Below is a small trained network, with its code and all its weights. Each question gives an input and a class and asks what happens when units are switched off, that is, made to give their printed mean instead of their output.

import numpy as np


def w(rows, s, z=0):
    codes = np.array(rows[::2]) - 128.0
    scale = np.full(codes.shape[1], s)
    scale[-1] = z or s
    return codes * scale


def norm(h):
    return h / np.sqrt((h * h).mean(-1, keepdims=True) + 1e-5)


def f(y):
    return np.maximum(y, 0)


def log_softmax(a):
    a = a - a.max(-1, keepdims=True)
    return a - np.log(np.exp(a).sum(-1, keepdims=True))


def net(x, mask):
    res = np.array(x, float).reshape(1, 8) / 4 @ E
    u = 0
    for l in range(2):
        y = f(norm(res) @ A[l][:, :-1].T + A[l][:, -1])
        res = res + np.where(mask[u : u + 12], y, B[l][:, -1]) @ B[l][:, :-1]
        u += 12
    return log_softmax(norm(res)[-1] @ U[:, :-1].T + U[:, -1])


A, B = {}, {}
E = w([
[79,144,64,213,88,71,74,250,27,114],'x0',
[128,161,219,204,155,112,53,142,230,104],'x1',
[52,27,235,140,100,163,146,182,83,211],'x2',
[143,87,72,131,212,229,195,81,81,158],'x3',
[94,120,195,229,160,223,55,170,255,149],'x4',
[102,115,61,14,24,106,63,96,148,200],'x5',
[75,117,248,95,176,85,49,105,33,224],'x6',
[191,253,207,102,58,185,103,240,86,253],'x7',
],0.0078)
A[0] = w([
[131,105,207,57,113,102,85,58,151,189,97],'L0N0',
[92,146,195,181,195,114,45,157,154,150,119],'L0N1',
[120,68,122,156,157,135,143,204,118,161,156],'L0N2',
[84,38,99,124,188,67,140,73,61,76,137],'L0N3',
[130,96,166,102,122,210,138,113,174,187,109],'L0N4',
[101,53,127,109,196,134,170,142,76,191,26],'L0N5',
[116,115,119,93,105,143,108,145,27,169,2],'L0N6',
[83,131,217,192,167,129,81,151,120,149,85],'L0N7',
[138,136,142,83,103,142,148,149,1,196,87],'L0N8',
[74,120,112,149,171,83,162,43,111,103,126],'L0N9',
[160,113,131,99,148,122,222,124,94,120,130],'L0N10',
[132,106,116,156,112,73,102,151,158,143,80],'L0N11',
],0.014,0.009)
B[0] = w([
[24,190,143,93,137,101,160,27,178,78,203],'L0N0',
[166,137,215,223,88,191,143,85,70,177,214],'L0N1',
[173,153,168,111,98,142,145,135,96,69,189],'L0N2',
[189,24,105,39,112,181,154,114,123,103,247],'L0N3',
[59,49,160,66,219,154,135,58,176,126,194],'L0N4',
[178,128,99,146,80,77,124,183,128,107,170],'L0N5',
[117,100,70,119,102,67,86,178,120,171,174],'L0N6',
[105,160,242,192,101,129,151,140,183,155,198],'L0N7',
[174,117,87,206,126,76,2,218,92,231,231],'L0N8',
[181,121,123,78,141,128,127,137,68,119,209],'L0N9',
[165,160,168,160,172,151,124,129,130,142,210],'L0N10',
[162,110,125,109,121,151,129,201,116,80,152],'L0N11',
],0.012,0.011)
A[1] = w([
[143,186,130,156,150,124,173,151,124,91,73],'L1N0',
[172,98,133,163,76,103,36,103,77,114,201],'L1N1',
[135,99,240,247,115,118,110,135,148,124,102],'L1N2',
[58,78,196,99,94,94,131,177,76,132,23],'L1N3',
[121,138,78,137,118,112,129,116,46,198,68],'L1N4',
[107,103,103,114,134,190,145,168,166,128,5],'L1N5',
[90,124,119,140,156,107,138,135,107,118,12],'L1N6',
[83,141,72,156,99,99,149,198,170,147,77],'L1N7',
[191,209,60,157,242,145,140,72,124,99,192],'L1N8',
[134,82,93,157,133,105,136,101,99,182,3],'L1N9',
[110,189,112,118,127,92,86,192,199,92,143],'L1N10',
[143,90,165,113,191,211,106,113,236,174,110],'L1N11',
],0.011,0.0044)
B[1] = w([
[100,151,77,166,101,128,74,123,220,81,148],'L1N0',
[140,102,68,91,195,174,154,254,182,201,234],'L1N1',
[169,151,65,221,114,185,136,178,176,215,254],'L1N2',
[185,125,126,177,158,158,232,115,207,54,155],'L1N3',
[113,95,76,130,115,153,101,178,169,209,176],'L1N4',
[131,74,125,147,164,108,194,122,79,96,139],'L1N5',
[145,81,169,134,157,149,184,164,150,111,128],'L1N6',
[174,147,143,103,128,96,63,132,122,83,154],'L1N7',
[188,230,224,198,39,171,217,62,189,70,207],'L1N8',
[199,133,141,99,107,87,119,185,153,155,146],'L1N9',
[140,131,91,48,87,56,88,189,133,95,166],'L1N10',
[187,87,13,89,167,197,200,171,38,164,224],'L1N11',
],0.0088,0.0099)
U = w([
[56,150,128,153,149,112,121,129,73,102,2],'0',
[143,99,112,89,156,166,179,81,120,97,159],'1',
[109,209,134,125,89,87,128,76,155,62,115],'2',
[158,155,153,208,117,170,150,159,140,169,159],'3',
[82,137,133,162,146,100,104,134,93,93,33],'4',
[129,104,77,102,115,62,47,177,103,165,181],'5',
[2,126,184,145,141,137,117,56,157,178,78],'6',
],0.024,0.0078)

Each question gives the input, the list of numbers given to net, and the class t.
The units are the neurons (one row each of A and B). Each row of codes is followed by its name. A weight is (code - 128) times the scale printed after its matrix; where a second scale follows, it is the last column's (A, B and U).
mask holds one flag per neuron, layer by layer. A switched-off neuron (its flag False) gives its mean, the last column of its row in B, instead of its output. The means were averaged over made-up inputs and are rounded, as every weight is.
A unit's drop is (log p(t) with every unit on - log p(t) with that unit switched off) / (log p(t) with every unit on - log p(t) with every unit switched off).
The circuit of an input: a set's keep is (log p(t) with only the set's units on - log p(t) with every unit switched off) / (log p(t) with every unit on - log p(t) with every unit switched off). Starting from the 12 units with the biggest drops (on a tie, the unit counted first), units are removed one at a time, each time the one whose removal leaves the highest keep (on an exact tie, the one counted first), for as long as the keep stays at least 0.8.
circuit, biggest first: the units of the circuit, biggest drop first
unit that matters most: the unit with the biggest drop
top k neurons in layer l: the k neurons of layer l with the biggest drops, biggest first
drop when u is switched off: that unit's drop, to one decimal
input [-7,-4,-4,7,4,-1,3,3], class 1: unit that matters most => L1N11
input [-5,1,-7,-3,6,3,3,7], class 6: circuit, biggest first => (L0N0 L0N4)
input [-4,-8,-6,-7,7,-1,-8,8], class 1: circuit, biggest first => (L0N8 L1N2)
input [-1,2,7,-3,-6,0,-7,8], class 5: top 2 neurons in layer 0 => (L0N8 L0N1)
input [1,2,0,-7,1,7,0,0], class 2: circuit, biggest first => (L0N0 L0N8)
input [-4,7,6,7,7,2,4,-8], class 1: top 4 neurons in layer 0 => (L0N4 L0N8 L0N3 L0N9)
input [7,-8,-4,-7,2,-7,4,4], class 5: top 4 neurons in layer 0 => (L0N8 L0N6 L0N10 L0N4)
input [-6,-5,3,5,-7,3,4,-4], class 5: top 2 neurons in layer 0 => (L0N8 L0N5)
input [-8,7,1,6,-3,-7,-5,3], class 1: top 3 neurons in layer 0 => (L0N4 L0N8 L0N1)
input [-1,-4,-6,0,5,0,-8,-2], class 2: top 2 neurons in layer 0 => (L0N3 L0N4)
input [-5,8,4,5,5,5,-4,-1], class 6: top 2 neurons in layer 0 => (L0N4 L0N3)
input [3,-1,-2,8,-2,-2,-6,-2], class 1: top 2 neurons in layer 0 => (L0N3 L0N8)
input [-7,1,-8,-7,-8,-6,6,-3], class 2: top 4 neurons in layer 0 => (L0N0 L0N4 L0N8 L0N1)
input [-7,-2,7,-4,-5,2,3,0], class 6: circuit, biggest first => (L0N0)
input [-7,-6,-4,4,-1,8,5,4], class 5: top 2 neurons in layer 0 => (L0N8 L0N6)
input [1,5,-7,-6,-1,-2,-6,6], class 2: top 2 neurons in layer 0 => (L0N8 L0N1)
input [-1,6,4,6,2,4,3,-3], class 6: top 3 neurons in layer 0 => (L0N0 L0N4 L0N7)
input [4,7,-2,-2,-5,0,-3,-5], class 1: drop when L0N8 is switched off => 0.5
input [8,-7,3,2,-3,0,-1,5], class 5: drop when L1N0 is switched off => 0.0
input [5,6,5,-7,-5,3,8,1], class 3: drop when L0N1 is switched off => 0.1
input [1,-8,2,5,8,7,0,-1], class 5: drop when L0N5 is switched off => 0.3
input [-4,-7,-6,-7,0,7,4,-6], class 1: top neuron in layer 0 => (L0N3)
